Here is a tiny trained network, its code and every weight. The questions are about switching its units off for an input and a target symbol, where a switched-off unit gives its printed mean instead of its output.

import numpy as np


def w(rows, s, z=0):
    codes = np.array(rows[::2]) - 128.0
    scale = np.full(codes.shape[1], s)
    scale[-1] = z or s
    return codes * scale


def f(y):
    return np.maximum(y, 0)


def softmax(a):
    e = np.exp(a - a.max(-1, keepdims=True))
    return e / e.sum(-1, keepdims=True)


def log_softmax(a):
    a = a - a.max(-1, keepdims=True)
    return a - np.log(np.exp(a).sum(-1, keepdims=True))


def net(x, mask):
    ids = ['αδεζημξπσ'.index(c) for c in x.split()]
    T = len(ids)
    res = E[ids] + P[:T]
    u = 0
    for l in range(3):
        r = res
        for j in range(2):
            rows = slice(3 * j, 3 * j + 3)
            q, k, v = (r @ M[l][rows].T for M in (Q, K, V))
            z = softmax(np.where(np.tri(T) > 0, q @ k.T / 3**0.5, -1e9)) @ v
            o = O[l][rows]
            res = res + np.where(mask[u + j], z, o[:, -1]) @ o[:, :-1]
        u += 2
        y = f(res @ A[l][:, :-1].T + A[l][:, -1])
        res = res + np.where(mask[u : u + 4], y, B[l][:, -1]) @ B[l][:, :-1]
        u += 4
    return log_softmax(res[-1] @ U[:, :-1].T + U[:, -1])


Q, K, V, O, A, B = {}, {}, {}, {}, {}, {}
E = w([
[143,253,231,177,141,77],'α',
[147,173,39,67,46,160],'δ',
[47,149,220,165,97,123],'ε',
[194,247,220,92,106,138],'ζ',
[42,210,224,251,75,78],'η',
[179,233,97,102,10,172],'μ',
[138,121,202,20,180,111],'ξ',
[202,175,8,170,145,4],'π',
[38,9,8,168,26,130],'σ',
],0.004)
P = w([
[43,174,215,156,188,246],'0',
[221,242,68,247,74,253],'1',
[9,242,195,38,84,58],'2',
[102,88,3,181,174,236],'3',
[57,227,80,21,23,14],'4',
[253,47,127,255,183,111],'5',
[135,90,134,26,52,26],'6',
[250,41,85,209,120,47],'7',
[142,27,213,28,5,4],'8',
],0.004)
Q[0] = w([
[246,58,195,252,250,252],'L0H0',
[12,205,68,2,11,6],'L0H0',
[249,34,165,245,242,252],'L0H0',
[158,63,64,195,239,253],'L0H1',
[153,59,73,189,241,252],'L0H1',
[159,141,130,153,216,252],'L0H1',
],0.004)
K[0] = w([
[197,234,179,254,189,250],'L0H0',
[53,31,89,3,68,7],'L0H0',
[199,213,141,252,171,239],'L0H0',
[24,46,135,254,222,251],'L0H1',
[34,46,139,249,222,251],'L0H1',
[8,54,251,244,253,227],'L0H1',
],0.004)
V[0] = w([
[210,175,241,244,239,219],'L0H0',
[239,224,16,252,31,237],'L0H0',
[44,31,195,19,239,232],'L0H0',
[223,113,64,5,58,17],'L0H1',
[99,19,55,12,210,249],'L0H1',
[25,59,105,247,197,245],'L0H1',
],0.004)
O[0] = w([
[243,202,174,238,243,168,145],'L0H0',
[254,236,32,221,18,238,193],'L0H0',
[24,72,210,43,246,195,59],'L0H0',
[234,98,152,11,14,75,82],'L0H1',
[91,24,139,10,190,249,2],'L0H1',
[13,69,42,244,238,240,82],'L0H1',
],0.0039,0.0018)
A[0] = w([
[246,54,121,178,80,14,252],'L0N0',
[22,251,247,14,65,166,206],'L0N1',
[15,251,249,5,20,14,230],'L0N2',
[19,158,150,26,19,1,249],'L0N3',
],0.0039,0.0038)
B[0] = w([
[224,51,68,248,68,17,239],'L0N0',
[29,232,242,11,68,188,204],'L0N1',
[41,205,204,30,59,44,254],'L0N2',
[42,113,128,60,45,3,244],'L0N3',
],0.0039,0.0063)
Q[1] = w([
[105,215,137,153,245,230],'L1H0',
[112,207,105,153,240,229],'L1H0',
[92,154,227,72,56,78],'L1H0',
[8,241,253,5,8,7],'L1H1',
[252,27,8,246,228,235],'L1H1',
[175,154,211,158,23,16],'L1H1',
],0.004)
K[1] = w([
[61,213,150,173,244,249],'L1H0',
[78,222,117,185,240,252],'L1H0',
[85,29,214,98,141,64],'L1H0',
[136,24,103,140,153,27],'L1H1',
[109,232,157,113,95,227],'L1H1',
[110,43,153,66,61,6],'L1H1',
],0.0037)
V[1] = w([
[248,237,68,180,14,73],'L1H0',
[116,44,197,5,52,82],'L1H0',
[247,252,185,233,203,192],'L1H0',
[172,39,8,176,200,49],'L1H1',
[201,185,192,26,77,235],'L1H1',
[246,163,3,220,20,1],'L1H1',
],0.0039)
O[1] = w([
[236,211,76,208,42,133,208],'L1H0',
[184,42,207,88,70,62,254],'L1H0',
[180,238,105,147,216,224,10],'L1H0',
[86,102,18,29,220,6,11],'L1H1',
[252,147,251,54,17,253,144],'L1H1',
[201,152,3,163,89,45,168],'L1H1',
],0.004,0.0061)
A[1] = w([
[2,117,221,9,79,38,141],'L1N0',
[45,242,77,73,148,63,240],'L1N1',
[10,239,253,80,218,231,180],'L1N2',
[12,10,132,190,63,155,255],'L1N3',
],0.0038,0.0035)
B[1] = w([
[23,78,116,37,83,30,247],'L1N0',
[4,254,30,27,217,46,171],'L1N1',
[83,184,211,105,231,249,175],'L1N2',
[76,5,65,249,17,206,181],'L1N3',
],0.004,0.013)
Q[2] = w([
[146,85,247,228,135,96],'L2H0',
[49,127,145,8,20,1],'L2H0',
[70,161,37,103,253,254],'L2H0',
[76,56,157,79,88,2],'L2H1',
[236,50,148,230,163,249],'L2H1',
[247,50,201,245,135,133],'L2H1',
],0.0039)
K[2] = w([
[7,201,233,41,73,69],'L2H0',
[242,20,132,122,89,3],'L2H0',
[131,97,60,101,242,253],'L2H0',
[192,9,116,92,53,68],'L2H1',
[84,251,123,141,116,137],'L2H1',
[60,243,162,45,36,52],'L2H1',
],0.004)
V[2] = w([
[2,21,226,31,226,127],'L2H0',
[5,147,38,202,190,55],'L2H0',
[89,222,19,248,147,27],'L2H0',
[19,4,13,189,54,195],'L2H1',
[137,29,12,189,9,161],'L2H1',
[94,21,14,212,11,156],'L2H1',
],0.004)
O[2] = w([
[61,30,4,10,199,187,249],'L2H0',
[4,229,9,111,249,25,149],'L2H0',
[10,227,119,243,242,15,97],'L2H0',
[6,209,54,14,127,250,151],'L2H1',
[44,249,162,24,53,249,117],'L2H1',
[19,250,146,34,97,248,135],'L2H1',
],0.0041,0.014)
A[2] = w([
[109,184,3,45,239,17,4],'L2N0',
[112,233,9,229,134,221,244],'L2N1',
[9,38,174,29,154,80,21],'L2N2',
[232,119,226,112,41,250,188],'L2N3',
],0.0039)
B[2] = w([
[240,227,8,2,253,73,182],'L2N0',
[6,245,166,206,214,111,173],'L2N1',
[163,50,246,168,188,4,254],'L2N2',
[247,235,214,10,10,225,178],'L2N3',
],0.004,0.014)
U = w([
[182,41,136,242,189,12,4],'α',
[107,248,213,133,32,234,191],'δ',
[94,72,30,129,176,151,246],'ε',
[222,1,206,161,84,13,11],'ζ',
[188,160,15,99,233,15,144],'η',
[190,188,246,160,89,138,205],'μ',
[177,124,14,14,87,244,66],'ξ',
[6,215,235,249,140,122,166],'π',
[23,248,25,1,175,251,69],'σ',
],0.0039,0.003)

Each question gives the input, a string of symbols that net reads in full, and the target symbol t.
The units are the heads (3 rows each of Q, K, V and O) and the neurons (one row each of A and B). Each row of codes is followed by its name. A weight is (code - 128) times the scale printed after its matrix; where a second scale follows, it is the last column's (O, A, B and U).
mask holds one flag per unit, layer by layer, with each layer's heads first. A switched-off unit (its flag False) gives its mean, the last column of its rows in O or B, instead of its output. The means were averaged over made-up inputs and are rounded, as every weight is.
A unit's drop is (log p(t) with every unit on - log p(t) with that unit switched off) / (log p(t) with every unit on - log p(t) with every unit switched off).
The circuit of an input: a set's keep is (log p(t) with only the set's units on - log p(t) with every unit switched off) / (log p(t) with every unit on - log p(t) with every unit switched off). Starting from the 12 units with the biggest drops (on a tie, the unit counted first), units are removed one at a time, each time the one whose removal leaves the highest keep (on an exact tie, the one counted first), for as long as the keep stays at least 0.8.
units of the circuit, in order: the units of the circuit, biggest drop first
unit that matters most: the unit with the biggest drop
top k neurons: the k neurons with the biggest drops, biggest first
top k neurons in layer l: the k neurons of layer l with the biggest drops, biggest first
input π ε ξ η π π μ δ δ, target δ: units of the circuit, in order -> (L2H1, L2H0)
input ξ σ η ξ α ξ π σ, target α: unit that matters most -> L0N2
input ε η σ ζ π μ σ σ, target π: top 2 neurons -> (L0N0, L0N2)
input ζ ξ π η ξ ξ ε, target ζ: units of the circuit, in order -> (L1H0, L0H1, L0H0, L0N3)
input ε ξ ζ ε α ξ, target ζ: top 3 neurons in layer 1 -> (L1N2, L1N1, L1N3)
input σ ζ ζ, target σ: units of the circuit, in order -> (L0H1, L2H1, L1N3)
input σ μ ξ η, target σ: top 2 neurons in layer 0 -> (L0N0, L0N3)
input δ ζ η δ σ ξ ξ, target σ: units of the circuit, in order -> (L2H1, L1N3, L0H0, L1H0)
input ε δ π μ ε μ, target π: top 3 neurons -> (L2N1, L2N0, L2N3)
input ε ε σ π ξ α π ξ η, target η: top 3 neurons -> (L0N1, L2N0, L1N1)
input ξ δ ξ ζ ξ α ξ σ, target ξ: top 3 neurons in layer 0 -> (L0N3, L0N1, L0N2)
input μ ξ ζ, target ζ: top 2 neurons -> (L0N3, L1N0)
input η ζ ε ε μ ξ α μ, target μ: top 3 neurons in layer 0 -> (L0N3, L0N0, L0N1)
input π σ π, target σ: units of the circuit, in order -> (L2H1)
input σ ξ μ σ α π σ π, target α: top 3 neurons -> (L0N2, L1N0, L0N1)
input ζ π α μ ζ ξ, target α: top 2 neurons -> (L1N1, L1N3)
input σ μ μ ξ ζ η, target μ: top 3 neurons -> (L0N3, L0N0, L2N3)
input μ ζ ξ η α σ, target ξ: top 2 neurons in layer 2 -> (L2N2, L2N3)
input π δ δ, target η: top 2 neurons -> (L0N1, L1N1)
input α ζ ξ, target ζ: unit that matters most -> L1H0
input σ σ μ μ η π ζ, target η: top 2 neurons -> (L0N1, L0N0)
input ζ ξ π, target η: top 2 neurons -> (L1N1, L2N0)
input μ σ ξ ξ ξ ζ α ξ, target ξ: top 2 neurons -> (L0N3, L1N0)
input ζ ζ ξ α, target ζ: top 2 neurons in layer 0 -> (L0N0, L0N1)
input ξ μ μ, target ζ: top 2 neurons -> (L1N3, L0N3)
input μ ζ ζ μ π σ, target ζ: top 3 neurons in layer 0 -> (L0N1, L0N2, L0N0)
input η μ δ, target δ: unit that matters most -> L1H1
input η δ ξ α ε α, target ξ: top 2 neurons in layer 2 -> (L2N2, L2N3)
input α η ε σ, target α: top 3 neurons in layer 1 -> (L1N2, L1N0, L1N3)
input ε ζ ξ ζ η, target ζ: top 2 neurons in layer 2 -> (L2N2, L2N1)
